Here is a tiny trained network, its code and every weight. The questions are about switching its units off for an input and a class, where a switched-off unit gives its printed mean instead of its output.

import numpy as np


def w(rows, s, z=0):
    codes = np.array(rows[::2]) - 128.0
    scale = np.full(codes.shape[1], s)
    scale[-1] = z or s
    return codes * scale


def norm(h):
    return h / np.sqrt((h * h).mean(-1, keepdims=True) + 1e-5)


def f(y):
    return np.maximum(y, 0)


def log_softmax(a):
    a = a - a.max(-1, keepdims=True)
    return a - np.log(np.exp(a).sum(-1, keepdims=True))


def net(x, mask):
    res = np.array(x, float).reshape(1, 3) / 4 @ E
    u = 0
    for l in range(4):
        y = f(norm(res) @ A[l][:, :-1].T + A[l][:, -1])
        res = res + np.where(mask[u : u + 3], y, B[l][:, -1]) @ B[l][:, :-1]
        u += 3
    return log_softmax(norm(res)[-1] @ U[:, :-1].T + U[:, -1])


A, B = {}, {}
E = w([
[104,171,97,151,99,76,61,70,83,216,164],'x0',
[135,134,154,159,86,165,66,172,110,44,118],'x1',
[137,90,249,106,109,112,95,113,134,130,141],'x2',
],0.018)
A[0] = w([
[136,94,109,152,136,150,154,150,189,99,109,3],'0.n0',
[80,235,105,144,121,79,115,95,75,247,174,18],'0.n1',
[112,107,123,93,200,121,175,93,179,211,131,28],'0.n2',
],0.011,0.0054)
B[0] = w([
[6,156,85,83,89,125,117,151,99,66,140,157],'0.n0',
[91,150,91,132,48,123,172,95,78,176,95,247],'0.n1',
[201,109,134,138,172,63,222,127,164,152,160,207],'0.n2',
],0.016,0.014)
A[1] = w([
[148,87,246,94,45,65,87,118,105,177,174,134],'1.n0',
[147,133,71,82,181,214,137,190,208,105,77,18],'1.n1',
[186,254,96,188,102,122,38,160,67,116,134,2],'1.n2',
],0.0086,0.003)
B[1] = w([
[57,23,2,30,244,234,9,78,119,92,111,253],'1.n0',
[140,159,178,185,108,246,248,142,82,99,96,198],'1.n1',
[170,143,138,186,96,159,113,186,253,205,166,198],'1.n2',
],0.0095,0.0067)
A[2] = w([
[172,147,134,254,174,138,92,164,145,153,182,6],'2.n0',
[242,89,157,131,245,46,215,102,239,148,150,111],'2.n1',
[158,124,181,51,181,53,243,108,252,106,146,45],'2.n2',
],0.0079,0.0024)
B[2] = w([
[96,147,173,172,163,113,166,123,192,139,150,140],'2.n0',
[177,127,129,61,231,85,103,203,163,163,130,254],'2.n1',
[250,126,120,107,116,83,173,204,127,192,109,239],'2.n2',
],0.013,0.0093)
A[3] = w([
[110,58,198,95,181,142,42,57,26,112,203,70],'3.n0',
[108,203,140,94,149,162,229,136,124,114,86,149],'3.n1',
[106,142,103,198,52,35,140,47,2,158,166,3],'3.n2',
],0.0095,0.0033)
B[3] = w([
[108,174,182,98,193,105,154,89,152,209,49,182],'3.n0',
[153,109,140,115,112,131,80,146,73,107,153,225],'3.n1',
[90,92,71,164,5,140,70,78,120,139,201,254],'3.n2',
],0.015,0.0091)
U = w([
[53,145,31,150,23,98,120,22,46,188,134,217],'0',
[109,125,134,141,89,202,187,224,39,2,101,157],'1',
[206,107,96,87,202,46,209,194,133,170,122,144],'2',
[110,177,107,244,103,153,105,185,238,122,162,74],'3',
[116,195,130,153,122,54,123,64,127,56,102,1],'4',
[71,97,165,68,228,169,50,93,168,114,58,179],'5',
],0.012,0.0064)

Each question gives the input, the list of numbers given to net, and the class t.
The units are the neurons (one row each of A and B). Each row of codes is followed by its name. A weight is (code - 128) times the scale printed after its matrix; where a second scale follows, it is the last column's (A, B and U).
mask holds one flag per neuron, layer by layer. A switched-off neuron (its flag False) gives its mean, the last column of its row in B, instead of its output. The means were averaged over made-up inputs and are rounded, as every weight is.
A unit's drop is (log p(t) with every unit on - log p(t) with that unit switched off) / (log p(t) with every unit on - log p(t) with every unit switched off).
The circuit of an input: a set's keep is (log p(t) with only the set's units on - log p(t) with every unit switched off) / (log p(t) with every unit on - log p(t) with every unit switched off). Starting from all 12 units, units are removed one at a time, each time the one whose removal leaves the highest keep (on an exact tie, the one counted first), for as long as the keep stays at least 0.8.
circuit, biggest first: the units of the circuit, biggest drop first
unit that matters most: the unit with the biggest drop
top k neurons: the k neurons with the biggest drops, biggest first
top k neurons in layer l: the k neurons of layer l with the biggest drops, biggest first
drop when u is switched off: that unit's drop, to one decimal
input [0,4,-1], class 3: top 2 neurons : 0.n2, 0.n1
input [0,-3,-6], class 2: circuit, biggest first : 3.n2
input [-2,3,2], class 5: circuit, biggest first : 0.n2, 0.n1
input [-3,-1,2], class 1: top 2 neurons : 0.n2, 0.n1
input [0,7,1], class 3: top 2 neurons : 1.n2, 0.n1
input [3,-8,6], class 2: top 2 neurons : 0.n2, 2.n1
input [-7,-3,-2], class 1: top 2 neurons : 0.n0, 1.n1
input [3,-7,3], class 2: top 3 neurons : 0.n2, 2.n1, 0.n0
input [1,-6,-5], class 2: top 2 neurons in layer 0 : 0.n2, 0.n0
input [2,4,-5], class 3: top 2 neurons : 1.n2, 0.n1
input [-1,-1,-8], class 1: top 2 neurons : 0.n1, 0.n2
input [-5,0,6], class 5: top 2 neurons : 0.n2, 1.n0
input [0,-4,-7], class 2: top 2 neurons : 0.n2, 0.n0
input [-8,-1,6], class 1: circuit, biggest first : 0.n2
input [2,-7,-1], class 2: top 4 neurons : 0.n2, 2.n1, 0.n0, 2.n2
input [-1,0,-7], class 1: top 2 neurons in layer 0 : 0.n1, 0.n2
input [1,7,-3], class 3: drop when 2.n0 is switched off : 0.0
input [-2,2,-1], class 1: drop when 0.n1 is switched off : 0.8
input [-7,1,2], class 1: drop when 0.n2 is switched off : 0.1
input [0,5,-5], class 3: unit that matters most : 1.n2
input [1,5,-5], class 3: drop when 1.n2 is switched off : 0.4
